Moves between nodes:
@: GM->TL, TP->JN, RC->LP, FQ->NQ, JP->QH, JZ->TP, JN->JT, MB->PH, RT->DJ, ZC->CJ, ZP->QM, LB->ZC, PH->FF, RL->DZ, BN->GL, TJ->QS, ZJ->NG, LS->FD, ZS->RT, QS->MG, NT->BT, NH->CR, JQ->ZF, GL->SC, TC->SZ, GP->NC, QR->BP, NQ->RC, PF->PR, GZ->GM, DJ->FQ, FD->QR, SC->SN, MM->JH, TL->FJ, JH->CZ, DT->NH, QH->NT, CZ->DQ, BT->MM, QN->DP, DN->LS, ML->JC, PR->DT, JT->JQ, BP->ZJ, SZ->BD, SN->JZ, DP->PM, LP->PF, JC->PQ, QM->GP, NG->ZN, MJ->QJ, CR->MB, HL->TD, PQ->ZS, CJ->MJ, ZF->ZP, BD->TJ, TD->SQ, DD->DN, PM->QD, DQ->BN, QD->HL, MG->RL, FJ->ML, SQ->JP, QJ->GZ, ZN->LB, NC->TC, DZ->DD, FF->QN
§: GM->FJ, TP->JT, RC->PF, FQ->RC, JP->NT, JZ->JN, JN->JQ, MB->FF, RT->FQ, ZC->MJ, ZP->GP, LB->CJ, PH->QN, RL->DD, BN->SC, TJ->MG, ZJ->ZN, LS->QR, ZS->DJ, QS->RL, NT->MM, NH->MB, JQ->ZP, GL->SN, TC->BD, GP->TC, QR->ZJ, NQ->LP, PF->DT, GZ->TL, DJ->NQ, FD->BP, SC->JZ, MM->CZ, TL->ML, JH->DQ, DT->CR, QH->BT, CZ->BN, BT->JH, QN->PM, DN->FD, ML->PQ, PR->NH, JT->ZF, BP->NG, SZ->TJ, SN->TP, DP->QD, LP->PR, JC->ZS, QM->NC, NG->LB, MJ->GZ, CR->PH, HL->SQ, PQ->RT, CJ->QJ, ZF->QM, BD->QS, TD->JP, DD->LS, PM->HL, DQ->GL, QD->TD, MG->DZ, FJ->JC, SQ->QH, QJ->GM, ZN->ZC, NC->SZ, DZ->DN, FF->DP
~: GM->ZJ, TP->MM, RC->FJ, FQ->GM, JP->PH, JZ->BT, JN->JH, MB->FQ, RT->QJ, ZC->DN, ZP->GL, LB->DD, PH->NQ, RL->QM, BN->SQ, TJ->JQ, ZJ->MG, LS->SZ, ZS->MJ, QS->ZF, NT->QN, NH->RT, JQ->DQ, GL->JP, TC->TP, GP->SN, QR->TJ, NQ->TL, PF->JC, GZ->BP, DJ->GZ, FD->BD, SC->QH, MM->PM, TL->NG, JH->QD, DT->ZS, QH->FF, CZ->HL, BT->DP, QN->LP, DN->TC, ML->LB, PR->PQ, JT->CZ, BP->QS, SZ->JN, SN->NT, DP->PF, LP->ML, JC->ZC, QM->SC, NG->RL, MJ->FD, CR->DJ, HL->NH, PQ->CJ, CJ->LS, ZF->BN, BD->JT, TD->CR, DD->NC, PM->PR, DQ->TD, QD->DT, MG->ZP, FJ->ZN, SQ->MB, QJ->QR, ZN->DZ, NC->JZ, DZ->GP, FF->RC
+: GM->CJ, TP->GL, RC->RT, FQ->PQ, JP->QD, JZ->BN, JN->SC, MB->PR, RT->ML, ZC->ZJ, ZP->JN, LB->BP, PH->DT, RL->BD, BN->MM, TJ->NC, ZJ->LS, LS->RL, ZS->FJ, QS->TC, NT->TD, NH->LP, JQ->JZ, GL->JH, TC->ZP, GP->JQ, QR->DD, NQ->ZS, PF->FQ, GZ->ZC, DJ->JC, FD->DZ, SC->CZ, MM->JP, TL->MJ, JH->QH, DT->RC, QH->HL, CZ->NT, BT->SQ, QN->CR, DN->MG, ML->GZ, PR->NQ, JT->SN, BP->DN, SZ->QM, SN->DQ, DP->MB, LP->DJ, JC->GM, QM->JT, NG->FD, MJ->ZN, CR->PF, HL->QN, PQ->TL, CJ->NG, ZF->TP, BD->GP, TD->DP, DD->QS, PM->PH, DQ->BT, QD->FF, MG->SZ, FJ->QJ, SQ->PM, QJ->LB, ZN->QR, NC->ZF, DZ->TJ, FF->NH
$: GM->GZ, TP->JZ, RC->NQ, FQ->DJ, JP->SQ, JZ->SN, JN->TP, MB->CR, RT->ZS, ZC->LB, ZP->ZF, LB->ZN, PH->MB, RL->MG, BN->DQ, TJ->BD, ZJ->BP, LS->DN, ZS->PQ, QS->TJ, NT->QH, NH->DT, JQ->JT, GL->BN, TC->NC, GP->QM, QR->FD, NQ->FQ, PF->LP, GZ->QJ, DJ->RT, FD->LS, SC->GL, MM->BT, TL->GM, JH->MM, DT->PR, QH->JP, CZ->JH, BT->NT, QN->FF, DN->DD, ML->FJ, PR->PF, JT->JN, BP->QR, SZ->TC, SN->SC, DP->QN, LP->RC, JC->ML, QM->ZP, NG->ZJ, MJ->CJ, CR->NH, HL->QD, PQ->JC, CJ->ZC, ZF->JQ, BD->SZ, TD->HL, DD->DZ, PM->DP, DQ->CZ, QD->PM, MG->QS, FJ->TL, SQ->TD, QJ->MJ, ZN->NG, NC->GP, DZ->RL, FF->PH
&: GM->LB, TP->DQ, RC->PQ, FQ->ML, JP->DP, JZ->CZ, JN->BN, MB->LP, RT->TL, ZC->QR, ZP->JZ, LB->FD, PH->PF, RL->TC, BN->NT, TJ->QM, ZJ->DD, LS->QS, ZS->GM, QS->GP, NT->QD, NH->NQ, JQ->SC, GL->BT, TC->JQ, GP->JN, QR->RL, NQ->JC, PF->RT, GZ->ZN, DJ->FJ, FD->MG, SC->MM, MM->TD, TL->ZC, JH->SQ, DT->FQ, QH->PM, CZ->JP, BT->HL, QN->DT, DN->TJ, ML->MJ, PR->DJ, JT->GL, BP->DZ, SZ->ZF, SN->JH, DP->NH, LP->ZS, JC->QJ, QM->TP, NG->DN, MJ->ZJ, CR->RC, HL->PH, PQ->GZ, CJ->BP, ZF->SN, BD->ZP, TD->FF, DD->BD, PM->CR, DQ->QH, QD->MB, MG->NC, FJ->CJ, SQ->QN, QJ->NG, ZN->LS, NC->JT, DZ->SZ, FF->PR

The rows follow the links: the fewer symbols apart two nodes are, the more alike their rows tend to be.

Each row is also shifted at random along 7 hidden directions that mean nothing.

One row for each node, in no order:
Each row is one node's numbers.
id 1: [-69,-39,-10,-112,26,79,45,-34,157,2,190,-25,33,-5,28,17,70,21,92,-100,-3,-17,-57,-91,-47,-32,-18,29,-15,86,13,61,0,39,-5,28,-76,40,24,-62,-74,-94]
id 2: [94,9,-31,-28,-7,29,34,108,137,-19,-131,-105,14,55,3,0,52,3,127,26,80,40,29,-43,22,15,-11,65,8,39,34,95,-22,153,41,30,-1,32,-96,-71,-13,85]
id 3: [-275,-92,-19,-126,5,-99,-46,20,-193,44,-134,-61,-103,16,-89,24,-35,-28,-167,66,-159,-6,109,-90,32,-59,125,-7,109,-72,28,-224,4,-91,1,-134,78,-83,133,71,-51,-138]
id 4: [17,60,85,54,45,-14,-23,-65,-140,24,25,83,-28,70,36,95,-16,107,47,3,-28,-14,-4,90,95,-8,160,-31,-24,-82,-46,-27,59,-31,11,-112,15,-22,-19,121,-97,-163]
id 5: [17,50,8,87,17,3,-10,-62,-59,-93,235,52,30,-14,32,34,73,-29,37,-129,34,-83,-77,12,32,24,-66,-52,-13,62,-33,-18,-28,-87,-111,35,-2,-29,72,14,105,41]
id 6: [29,45,-103,-57,-52,5,83,84,-88,-6,59,-127,-68,14,-7,7,99,-116,29,-89,-109,8,31,-135,-54,71,12,-24,85,-19,-39,-51,33,-6,-73,29,-16,66,142,-51,26,71]
id 7: [-52,-146,-3,-92,-22,-18,-33,-22,302,82,-160,95,23,-134,52,-106,-126,128,-167,170,17,38,64,-20,-107,-112,-165,48,-86,-35,176,63,-75,83,205,51,13,38,-1,-113,-34,-66]
id 8: [19,86,-95,105,8,-6,-94,-40,-129,89,-116,-71,-45,28,-100,21,-26,-51,151,-46,36,-40,-126,140,120,91,50,5,-25,44,-15,9,6,-72,-88,-59,45,-34,-133,12,35,62]
id 9: [61,-32,-25,29,-104,-60,101,142,-109,87,-115,-42,-17,-133,-14,-121,-78,-294,-236,115,-181,85,5,-55,-104,50,92,-8,67,-44,-49,-102,15,-70,15,86,1,-75,153,110,158,63]
id 10: [-173,1,-112,-134,21,-26,-17,12,9,-27,-14,-171,-94,90,-155,-63,-5,-1,62,-78,31,-17,-46,-144,86,44,-46,93,68,26,150,-131,41,-30,-117,-47,18,2,-31,-56,-10,15]
id 11: [-135,-33,-17,-72,3,-32,-21,-48,-155,-98,25,-51,-106,80,-56,61,35,41,-106,-2,-4,-12,97,-58,20,-60,56,-62,98,-41,-18,-118,31,-83,-99,-88,-17,31,18,33,-51,-11]
id 12: [-22,69,50,38,-17,50,-1,23,-66,-13,20,30,-22,2,-106,77,31,-27,36,-64,6,20,14,29,30,78,25,55,45,-32,-67,67,16,-67,-32,-30,-40,60,-5,-44,-19,54]
id 13: [253,-51,22,172,31,-10,10,-154,133,-29,143,75,159,-8,165,-79,-62,-25,21,56,129,34,-111,143,-23,13,-19,-127,-141,71,-20,40,4,-33,-62,50,-53,-23,-126,215,88,-12]
id 14: [190,-3,-46,75,-50,5,-2,-71,-59,29,40,42,21,-59,196,5,-41,25,-137,86,-2,44,53,69,-138,4,-75,-160,-70,-107,-42,21,16,-4,-20,73,2,94,26,50,14,35]
id 15: [162,-12,-34,122,-11,-55,26,9,-47,11,-101,-30,30,-9,-28,-102,-90,-70,13,62,-19,68,-55,83,31,83,-11,-16,-40,4,-47,-47,37,-14,-33,-22,-6,-1,-52,140,79,72]
id 16: [-104,-62,81,-103,13,14,3,14,275,-138,113,7,45,47,42,-30,19,18,-96,37,149,-28,16,-171,-23,-177,-7,55,55,76,190,14,-33,39,-9,105,-35,-87,-50,-53,19,-54]
id 17: [-166,-135,-47,-133,0,-87,12,81,125,48,-109,-69,-6,-29,-13,-10,104,-92,-3,22,-121,-8,72,-175,23,-50,48,15,31,28,84,-100,-54,42,123,-80,43,-40,127,-48,19,-97]
id 18: [46,66,-8,77,16,-46,-27,-28,-128,-110,103,63,-22,18,-42,-8,12,80,18,-93,4,-35,-17,47,71,57,-157,-2,-23,-38,-30,-45,-7,-33,-36,-15,31,29,57,-5,48,71]
id 19: [-33,-2,-40,-68,-23,-37,-79,-66,103,-41,-1,78,-89,-40,-43,-64,-32,229,-55,-25,83,-30,-14,52,25,-83,-238,34,-97,-38,66,80,-20,68,128,28,-16,122,-55,-212,-92,22]
id 20: [37,-26,-62,-40,6,-122,15,81,32,-26,-48,-4,-13,29,14,-64,40,89,84,-18,-131,33,46,-88,64,-15,-75,59,0,-92,71,-61,-1,104,156,-73,45,36,129,-66,-106,-101]
id 21: [-195,-45,58,-71,63,73,-102,-151,-26,-12,86,7,-5,28,-7,34,-97,94,-119,42,122,33,8,26,-46,-35,-38,4,-4,-23,50,-34,9,-73,-118,-7,30,4,-124,53,-80,-83]
id 22: [-34,-196,39,-44,22,21,143,-3,76,118,-60,-42,69,-74,123,75,18,-172,-63,135,-144,3,52,-52,-85,-34,270,-116,9,118,-59,-95,-41,-8,-4,-87,-28,-75,126,282,106,-144]
id 23: [29,40,40,-18,-18,79,93,101,-135,-48,47,-50,-35,26,25,102,40,-44,-43,4,-19,27,59,-41,-55,37,61,13,78,-9,-105,-1,-7,26,-79,54,-18,33,69,37,10,67]
id 24: [-77,104,78,16,26,-32,-65,-28,-5,-136,155,30,14,96,-102,-41,72,-34,52,-139,81,-52,-55,-6,102,0,-41,21,-6,9,-18,-39,79,-34,-43,28,-23,-75,-107,-81,19,59]
id 25: [-128,41,50,-50,-19,17,15,-32,-285,-17,43,48,-161,-85,-95,9,-148,77,-297,29,-41,-19,4,31,-33,37,-80,-29,-8,-79,-14,-144,47,-118,-128,51,37,13,117,101,99,37]
id 26: [-63,0,-39,44,-1,-23,-45,-6,-67,117,-174,-75,-13,-11,-70,5,-84,-129,15,63,-9,-9,-69,46,69,44,164,18,24,48,53,-44,-2,-98,-64,-51,41,-112,-60,100,73,-28]
id 27: [-173,-28,9,-83,-30,-67,17,34,-102,-12,50,3,-88,-93,-38,24,57,-74,-179,-23,-100,-39,48,-79,-13,-26,-25,-36,16,-39,-31,-127,-36,-56,20,6,28,-20,178,-34,93,-5]
id 28: [-79,-134,-87,-99,-43,-55,39,124,75,41,-342,-163,-82,22,-169,-30,-2,-99,6,99,-64,48,108,-89,32,-9,88,52,96,55,21,-57,-18,42,42,-109,-23,23,-14,-17,19,80]
id 29: [86,-98,43,27,60,72,83,17,148,8,103,28,193,29,195,43,30,-28,127,41,-21,5,-16,-55,-62,-104,190,20,59,126,7,57,-83,73,11,-7,-11,-123,47,146,-54,-177]
id 30: [-26,-17,15,-42,5,49,-37,5,16,28,-41,27,11,-44,73,43,-35,113,-55,61,30,59,95,11,-95,33,-157,26,-47,-120,25,50,-46,67,78,31,69,102,15,-79,-69,1]
id 31: [-6,-90,-19,-30,-19,-20,18,-29,-35,-44,-21,-17,-34,37,35,63,31,49,-63,64,-33,7,92,-15,-21,-66,73,-81,31,-18,-38,-41,2,1,-2,-83,-28,65,23,56,-47,-36]
id 32: [22,-6,-45,-10,3,-132,-26,73,-109,-9,-175,39,-44,26,-31,-47,-47,196,15,51,-143,54,123,-16,64,16,-119,63,8,-164,47,-94,-1,83,165,-119,100,61,137,-22,-121,-70]
id 33: [-125,-81,17,-9,41,-66,-54,-25,121,-75,12,36,50,-7,-29,-43,-9,25,-29,7,23,-34,41,-97,30,-29,-104,45,21,22,161,-100,-58,-60,-1,-41,68,-74,50,10,66,-26]
id 34: [142,4,-105,-26,-5,89,72,38,168,115,9,-93,61,-18,41,21,107,-49,288,-91,-2,36,-67,16,-57,113,-50,27,-86,90,-85,157,-17,145,58,18,-65,113,-46,-108,-69,45]
id 35: [-57,-53,71,-47,31,94,8,-32,-61,-1,28,12,23,19,92,115,-30,90,-61,68,3,51,123,-17,-90,-5,31,-19,29,-63,-26,-18,-17,25,-29,-27,45,41,37,88,-78,-78]
id 36: [108,111,7,131,-28,56,-13,31,-113,-24,121,20,48,-73,9,-69,-52,-175,-70,-38,75,3,-151,99,-58,30,-50,11,2,71,-105,71,-12,-63,-101,198,-18,-91,-52,-33,126,176]
id 37: [63,64,85,59,-24,32,33,57,-89,-70,179,152,7,-85,108,67,-6,92,-75,-25,-11,-4,5,0,-30,-46,-66,62,22,-76,-31,96,-80,8,53,86,28,20,154,-47,-33,-49]
id 38: [-75,134,29,35,-5,-38,-164,-15,-34,-124,110,83,8,14,-73,-116,-20,69,-74,-105,117,-49,-55,33,28,-29,-289,71,-20,-56,52,13,-8,-18,10,138,67,-73,-68,-253,10,147]
id 39: [24,48,118,81,-23,52,-50,-52,108,-117,249,143,19,-78,46,-12,-24,2,-156,-18,207,5,-87,49,4,-48,-116,29,-60,-26,49,122,-44,-106,-38,154,-40,12,-79,-61,73,5]
id 40: [97,-23,17,-10,22,70,138,-59,-17,23,191,2,13,-31,131,38,-6,16,2,-22,-56,-31,-63,-19,-75,19,74,-94,-44,52,-35,-28,26,7,-93,17,-61,16,105,195,49,-98]
id 41: [27,31,-14,35,-7,-18,4,18,-51,112,-101,-17,-12,1,0,44,-7,-38,101,12,-67,-17,-43,36,66,37,143,23,-1,0,14,7,-9,-16,28,-77,41,-47,10,52,-12,-84]
id 42: [166,121,48,91,-55,3,149,176,-97,19,28,-6,34,-11,-36,-4,126,-246,92,-100,-124,13,-28,-6,-1,147,86,-5,11,9,-205,41,78,38,30,60,-68,-13,91,-4,118,164]
id 43: [-75,-169,67,-51,-15,0,25,-93,166,-61,64,47,10,-49,52,-37,-67,-34,-274,140,85,-5,19,-41,-74,-174,91,-75,3,84,55,-27,-10,-85,-42,42,-98,-47,-36,127,71,-66]
id 44: [-36,-8,-27,4,31,2,9,106,-11,50,-150,-63,85,36,-47,-35,5,-87,117,7,-83,12,21,-44,-15,7,78,98,111,60,-8,-21,-36,51,13,-21,48,-120,18,-11,-7,48]
id 45: [-30,13,-38,-89,-9,27,92,150,46,-14,-121,-144,-29,102,-110,-13,64,-112,121,-19,-32,-15,11,-147,31,-16,156,108,150,121,12,-1,21,86,-36,-2,-47,-49,-15,-48,8,93]
id 46: [34,46,41,108,43,21,-75,-76,-9,-21,31,4,110,61,-4,-63,-31,-95,33,-15,103,-4,-81,122,3,17,34,-48,-26,81,-72,1,68,-42,-93,66,-18,-118,-201,55,51,109]
id 47: [-57,-81,9,-70,-13,56,-1,-63,140,52,19,49,14,-84,33,-46,-86,36,-123,65,33,22,-27,4,-106,-70,-61,14,-47,28,50,41,-14,-5,36,62,-39,10,-30,-16,-20,-45]
id 48: [85,49,-124,-1,11,-83,-33,-18,73,-43,155,-87,7,101,17,-65,142,-19,225,-164,30,-23,-136,-19,145,-5,-43,-18,-54,31,-10,20,34,81,40,-24,-41,40,-62,-115,-66,-52]
id 49: [-72,27,-1,-84,-12,1,33,-33,-112,-120,180,31,-136,28,-72,52,77,138,-38,-126,-19,-74,9,-16,50,-74,-34,-20,27,12,-80,-8,37,6,-13,-27,-83,100,75,-83,-71,-14]
id 50: [-80,10,12,4,-30,26,-57,-20,-115,114,-269,14,-15,28,-111,-16,-129,5,-72,104,-55,15,84,81,-74,21,85,5,71,-45,-11,-3,68,-71,-18,-46,11,-42,-85,21,-42,88]
id 51: [11,21,7,-47,-17,34,80,89,35,-8,-38,-35,4,54,-13,-7,49,-24,59,-14,-39,-35,29,-93,-35,-64,114,39,107,67,7,37,30,67,13,27,-45,-55,39,-42,-26,46]
id 52: [5,36,-22,-4,-59,43,34,68,262,21,17,-40,69,-27,-84,-87,117,-235,102,-104,55,-25,-76,-99,-46,38,9,57,24,116,25,133,19,-19,13,108,-114,-17,-80,-197,93,167]
id 53: [35,27,80,84,13,59,-10,-11,-82,-41,113,95,49,-50,92,24,-90,5,-122,50,44,6,-37,72,-40,-67,31,26,26,3,-19,50,-59,-58,-66,89,15,-73,17,89,11,-48]
id 54: [-13,-56,97,-60,-43,88,141,134,65,-35,110,-9,37,-92,96,48,51,-163,-177,52,-22,47,83,-160,-165,-14,44,34,75,13,-17,2,-65,15,-33,140,-30,-14,164,39,121,33]
id 55: [-23,42,35,-9,-14,13,-62,-32,-114,41,-177,60,-30,22,-27,-21,-142,125,-127,111,-3,-8,79,92,-72,-64,22,-8,49,-73,16,7,61,-10,12,19,28,-37,-67,-5,-77,65]
id 56: [-223,-54,42,-97,82,0,-57,-164,1,-109,188,-54,-97,80,-108,38,10,71,-39,-86,133,-97,-96,-17,132,-52,26,-29,-36,116,56,-140,29,-95,-175,-70,-35,-40,-92,107,41,-92]
id 57: [83,-18,-83,5,13,-7,-36,-101,99,-67,136,-81,15,92,73,6,103,4,100,-61,115,-11,-34,-16,18,-37,0,-104,-28,37,-8,21,27,3,-72,-29,-57,86,-115,-19,-42,10]
id 58: [-95,87,102,34,11,-27,-72,-107,-184,-29,148,109,-72,7,-7,43,-80,62,-178,4,48,-59,-61,78,85,-55,86,-43,-12,-75,34,-71,55,-161,-78,9,22,-81,-26,95,7,-129]
id 59: [33,52,-44,29,-9,-72,-80,-107,-123,-18,122,11,-44,4,49,-36,-14,-11,-81,-37,26,0,-92,97,39,-26,-29,-116,-72,-49,-62,-47,49,-57,-22,19,10,-8,-60,-7,-17,-29]
id 60: [14,66,97,109,-31,5,-48,-2,-131,-4,-37,66,48,-33,-50,-82,-84,-153,-169,59,21,25,-16,118,-74,54,-17,-39,-10,-39,-97,-37,63,-83,-51,113,11,-112,-79,57,134,174]
id 61: [-291,-10,99,-87,35,36,-91,-103,144,-136,219,24,10,100,-153,-4,61,-36,-32,-117,139,-78,-49,-127,40,-75,73,51,97,92,117,-23,59,-180,-157,-15,-87,-86,-130,-71,-25,-44]
id 62: [10,131,40,77,-49,-55,-57,60,-151,43,-188,17,-91,-22,-155,-55,-86,-61,-78,23,8,35,-20,124,95,104,-16,28,-34,-110,-23,-19,73,-53,29,28,44,-22,-87,-38,65,112]
id 63: [13,6,-60,-93,-23,-4,118,94,-27,50,-5,-48,-52,-47,22,5,18,25,22,-40,-152,-5,30,-145,-48,56,-56,37,25,-46,49,-52,-4,68,35,-1,15,65,221,-17,9,-20]
id 64: [8,-6,-82,-71,-15,-15,25,31,66,-3,35,-76,-12,3,49,-32,35,-1,17,-35,-34,14,19,-138,-48,15,-81,0,15,-38,107,-41,2,20,-7,27,19,58,72,-59,-11,-2]
id 65: [-2,40,172,52,-6,-19,-10,-72,104,-106,290,149,60,-32,74,-46,12,-81,-181,-16,114,-28,-82,6,-3,-69,23,-63,-67,-14,20,-4,59,-97,-34,132,-67,-101,-46,55,114,-55]
id 66: [-72,-78,-1,-92,-9,-19,92,62,102,32,-55,-59,-51,-78,-62,-12,14,-57,-29,1,-52,-25,-9,-110,0,40,-22,34,-20,67,53,-81,-32,31,13,6,-3,-3,107,36,125,11]
id 67: [-3,38,-33,51,25,-24,-52,-52,22,-3,90,46,30,-6,56,40,59,52,112,-94,16,-80,-55,4,55,2,-68,-11,-27,13,59,24,-68,-22,4,-19,54,-25,56,-58,4,-47]
id 68: [138,75,38,86,-65,77,93,98,57,33,64,35,53,-87,-12,26,100,-184,63,-80,-35,20,-31,6,-81,104,26,6,5,27,-121,167,5,-18,26,76,-95,66,47,-90,73,132]
id 69: [17,20,120,23,-35,42,70,82,54,-45,133,155,45,-89,64,84,66,24,-54,-13,-41,15,76,-68,-52,-6,-30,53,20,-87,-8,104,-71,-7,85,36,-9,67,169,-62,-13,-63]
id 70: [18,-4,17,-36,7,6,77,-32,92,-67,280,34,-14,-38,97,69,161,24,37,-139,9,-91,-50,-58,23,-22,-72,-86,-104,76,-46,7,-41,59,36,15,-52,49,124,-42,73,-51]
id 71: [-28,99,-14,-48,-66,50,103,144,-121,21,-25,-52,-42,12,-120,-3,79,-153,46,-109,-150,-49,7,-95,-61,37,120,48,155,54,-91,12,63,-19,-29,51,-79,-33,113,-107,32,152]
id 72: [-113,33,-47,-3,21,-65,-56,43,-173,4,-90,30,-56,-5,-73,82,47,155,84,-64,-133,-65,102,-38,66,37,-111,62,63,-85,45,-67,-71,-2,65,-128,132,16,201,-95,-46,-16]
id 73: [-12,-69,93,20,66,73,20,-40,131,-62,163,26,83,52,82,80,19,31,92,11,98,7,-32,-31,47,-79,167,52,50,90,45,60,-54,-27,-61,-40,-41,-41,-46,135,-73,-191]

Some nodes, each with its row:
JC id 67
MJ id 65
NH id 3
SZ id 71
DD id 39
QH id 14
LS id 37
GL id 7
MG id 68
QM id 16
TJ id 52
FD id 53
JZ id 34
BT id 11
TD id 10
JN id 30
DN id 73
FJ id 26
TP id 21
CJ id 42
DZ id 69
CZ id 43
TC id 55

Row, symbols taken left to right, then the row they reach:
id 1 @ $ + + @: id 31
id 36 ~ $ & @: id 45
id 50 ~ § $ §: id 2
id 60 $ ~ ~ + &: id 47
id 35 @ § + ~: id 28
id 58 & + ~ ~: id 23
id 46 @ ~ +: id 61
id 44 § + @ $: id 29

